Below are the code and all the weights of a small trained network. Each question names an input and a target symbol and asks about switching units off, where a switched-off unit gives its printed mean instead of its output.

import numpy as np


def w(rows, s, z=0):
    codes = np.array(rows[::2]) - 128.0
    scale = np.full(codes.shape[1], s)
    scale[-1] = z or s
    return codes * scale


def f(y):
    return y / 2 * (1 + np.tanh(0.7978845608 * (y + 0.044715 * y**3)))


def softmax(a):
    e = np.exp(a - a.max(-1, keepdims=True))
    return e / e.sum(-1, keepdims=True)


def log_softmax(a):
    a = a - a.max(-1, keepdims=True)
    return a - np.log(np.exp(a).sum(-1, keepdims=True))


def net(x, mask):
    ids = ['βγδεζμξπσ'.index(c) for c in x.split()]
    T = len(ids)
    res = E[ids] + P[:T]
    u = 0
    for l in range(3):
        q, k, v = (res @ M[l].T for M in (Q, K, V))
        z = softmax(np.where(np.tri(T) > 0, q @ k.T / 2**0.5, -1e9)) @ v
        res = res + np.where(mask[u], z, O[l][:, -1]) @ O[l][:, :-1]
        u += 1
        y = f(res @ A[l][:, :-1].T + A[l][:, -1])
        res = res + np.where(mask[u : u + 4], y, B[l][:, -1]) @ B[l][:, :-1]
        u += 4
    return log_softmax(res[-1] @ U[:, :-1].T + U[:, -1])


Q, K, V, O, A, B = {}, {}, {}, {}, {}, {}
E = w([
[192,104,165,206,234,126,145],'β',
[74,199,89,185,115,181,120],'γ',
[139,128,193,129,126,166,21],'δ',
[171,196,58,143,148,178,97],'ε',
[124,218,240,56,142,97,254],'ζ',
[153,115,99,119,157,204,135],'μ',
[83,94,115,41,194,52,131],'ξ',
[84,118,76,168,150,191,109],'π',
[119,156,73,202,141,214,130],'σ',
],0.016)
P = w([
[203,2,106,182,47,180,236],'0',
[139,205,23,112,122,185,74],'1',
[135,190,41,111,141,168,72],'2',
[111,157,44,119,162,172,66],'3',
[116,160,77,111,176,165,81],'4',
[87,146,85,128,177,157,73],'5',
[78,132,104,126,198,160,88],'6',
[77,124,125,112,200,151,84],'7',
[54,107,147,130,227,147,82],'8',
[33,88,166,132,227,137,90],'9',
[70,142,154,132,218,164,110],'10',
],0.0071)
Q[0] = w([
[83,164,178,129,250,150,131],'L0H1',
[196,99,232,132,110,68,111],'L0H1',
],0.011)
K[0] = w([
[120,42,168,161,79,85,158],'L0H1',
[163,148,5,150,50,174,185],'L0H1',
],0.011)
V[0] = w([
[115,41,206,29,90,126,26],'L0H1',
[100,46,87,12,254,108,159],'L0H1',
],0.0056)
O[0] = w([
[118,100,153,79,131,220,86,6],'L0H1',
[114,74,5,98,147,121,134,127],'L0H1',
],0.011,0.0012)
A[0] = w([
[136,214,70,90,213,211,152,156],'L0N1',
[156,158,168,86,183,1,101,241],'L0N2',
[44,119,141,68,144,166,93,3],'L0N3',
[117,178,125,75,142,114,71,111],'L0N4',
],0.0082,0.003)
B[0] = w([
[102,95,185,112,154,35,31,253],'L0N1',
[141,48,143,97,95,144,9,168],'L0N2',
[188,148,110,158,54,122,98,158],'L0N3',
[84,107,150,255,152,247,134,148],'L0N4',
],0.0071,0.011)
Q[1] = w([
[214,157,62,123,96,165,254],'L1H1',
[78,238,54,181,160,128,109],'L1H1',
],0.0068)
K[1] = w([
[90,209,123,88,223,247,2],'L1H1',
[162,87,207,147,233,45,134],'L1H1',
],0.0054)
V[1] = w([
[208,124,45,191,221,178,57],'L1H1',
[3,84,113,128,118,175,119],'L1H1',
],0.0072)
O[1] = w([
[227,68,145,208,147,136,105,211],'L1H1',
[50,52,133,103,1,131,146,1],'L1H1',
],0.0085,0.0048)
A[1] = w([
[153,106,199,175,133,55,53,154],'L1N1',
[173,161,163,128,2,153,116,3],'L1N2',
[159,108,191,90,101,61,140,41],'L1N3',
[108,53,129,51,138,45,83,37],'L1N4',
],0.0078,0.0028)
B[1] = w([
[74,126,69,144,158,179,128,252],'L1N1',
[43,133,96,163,164,92,96,129],'L1N2',
[94,2,94,209,138,60,93,130],'L1N3',
[151,207,59,158,141,154,79,160],'L1N4',
],0.0094,0.013)
Q[2] = w([
[213,58,146,76,81,172,238],'L2H1',
[253,124,129,49,119,110,199],'L2H1',
],0.005)
K[2] = w([
[133,249,1,69,139,28,38],'L2H1',
[104,202,15,56,250,86,16],'L2H1',
],0.0057)
V[2] = w([
[75,204,100,253,79,72,82],'L2H1',
[61,248,131,115,182,59,1],'L2H1',
],0.0059)
O[2] = w([
[142,174,172,205,65,33,50,255],'L2H1',
[7,169,66,205,185,147,64,49],'L2H1',
],0.012,0.0076)
A[2] = w([
[107,165,85,228,157,120,128,122],'L2N1',
[158,121,191,91,195,107,17,197],'L2N2',
[147,36,94,3,165,217,249,2],'L2N3',
[35,214,124,182,140,85,97,59],'L2N4',
],0.0056,0.0051)
B[2] = w([
[166,67,195,52,230,132,180,201],'L2N1',
[36,126,172,223,19,114,235,251],'L2N2',
[80,171,185,115,188,73,8,145],'L2N3',
[120,32,92,1,107,163,214,203],'L2N4',
],0.0063,0.016)
U = w([
[147,104,185,98,161,116,58,2],'β',
[182,103,124,170,132,162,190,145],'γ',
[97,110,190,163,90,254,89,189],'δ',
[131,62,56,149,105,123,56,119],'ε',
[83,81,158,102,115,53,168,203],'ζ',
[140,81,138,198,230,122,150,74],'μ',
[166,33,110,100,41,155,186,151],'ξ',
[115,174,134,105,125,143,189,186],'π',
[133,193,162,200,144,66,61,115],'σ',
],0.0052,0.004)

Each question gives the input, a string of symbols that net reads in full, and the target symbol t.
The units are the heads (2 rows each of Q, K, V and O) and the neurons (one row each of A and B). Each row of codes is followed by its name. A weight is (code - 128) times the scale printed after its matrix; where a second scale follows, it is the last column's (O, A, B and U).
mask holds one flag per unit, layer by layer, with each layer's heads first. A switched-off unit (its flag False) gives its mean, the last column of its rows in O or B, instead of its output. The means were averaged over made-up inputs and are rounded, as every weight is.
A unit's drop is (log p(t) with every unit on - log p(t) with that unit switched off) / (log p(t) with every unit on - log p(t) with every unit switched off).
The circuit of an input: a set's keep is (log p(t) with only the set's units on - log p(t) with every unit switched off) / (log p(t) with every unit on - log p(t) with every unit switched off). Starting from the 12 units with the biggest drops (on a tie, the unit counted first), units are removed one at a time, each time the one whose removal leaves the highest keep (on an exact tie, the one counted first), for as long as the keep stays at least 0.8.
units of the circuit, in order: the units of the circuit, biggest drop first
most important unit: the unit with the biggest drop
top k neurons: the k neurons with the biggest drops, biggest first
k most important neurons of layer l: the k neurons of layer l with the biggest drops, biggest first
input σ ε σ δ ζ β σ σ, target σ: units of the circuit, in order	(L0H1, L2H1)
input σ β δ σ δ ε β π, target σ: units of the circuit, in order	(L0H1, L2H1)
input σ ε μ ε σ, target σ: top 3 neurons	(L0N1, L2N4, L1N4)
input σ δ ξ ζ π ε μ π ξ, target ε: top 2 neurons	(L0N2, L1N4)
input π σ σ σ δ, target ξ: top 4 neurons	(L0N1, L1N4, L0N3, L2N3)
input δ ε ξ σ δ ξ γ μ, target ε: most important unit	L0H1
input ζ σ σ ε μ μ, target π: units of the circuit, in order	(L1H1, L2H1, L0N1)
input γ δ β ζ σ ζ ζ σ μ, target ζ: 2 most important neurons of layer 1	(L1N1, L1N2)
input ξ σ σ, target ε: top 3 neurons	(L1N4, L0N1, L2N2)
input δ γ μ ε ξ ε μ ε, target ε: units of the circuit, in order	(L0H1, L0N1)
input ε γ σ ε ε ε σ β δ σ ζ, target μ: units of the circuit, in order	(L2H1, L1N3, L2N1)
input μ σ γ σ σ σ ε σ δ ε π, target β: top 3 neurons	(L2N3, L0N1, L1N4)
input ε δ δ σ σ, target μ: units of the circuit, in order	(L2H1, L2N1)
input μ ξ π ε ζ μ δ, target β: top 4 neurons	(L2N3, L0N1, L1N4, L2N2)
input σ γ μ σ ε ζ γ σ σ σ μ, target σ: units of the circuit, in order	(L0H1, L2H1)
input γ ζ π σ β ζ β ζ β, target ζ: units of the circuit, in order	(L2N4, L0H1, L2H1, L1H1)
input σ σ π ξ ζ, target σ: top 4 neurons	(L0N1, L0N2, L2N4, L2N1)
input μ ξ δ β, target β: most important unit	L2N3
input γ μ σ, target ζ: units of the circuit, in order	(L2N4, L0H1, L2H1, L2N1)
input σ σ ε ζ β μ, target σ: most important neuron of layer 1	(L1N1)
input γ β π ζ ζ π ζ ε ζ π π, target ζ: units of the circuit, in order	(L2N4, L0H1, L2H1, L1H1)
input β σ σ π σ, target γ: units of the circuit, in order	(L2H1, L0N1, L1H1)
input γ β ξ δ ε, target ζ: top 3 neurons	(L2N4, L0N1, L2N2)
input ξ ε σ σ ξ ξ, target ε: units of the circuit, in order	(L1N4, L0H1)
input δ δ σ σ β γ, target μ: top 3 neurons	(L1N2, L2N1, L0N2)
input μ σ μ σ, target β: top 2 neurons	(L2N3, L0N1)
input ε μ ε, target μ: top 2 neurons	(L2N1, L0N4)
input ζ δ δ γ ε σ δ ε γ ε, target π: top neuron	(L0N2)
input γ π σ σ μ σ β, target ζ: 3 most important neurons of layer 0	(L0N2, L0N4, L0N3)
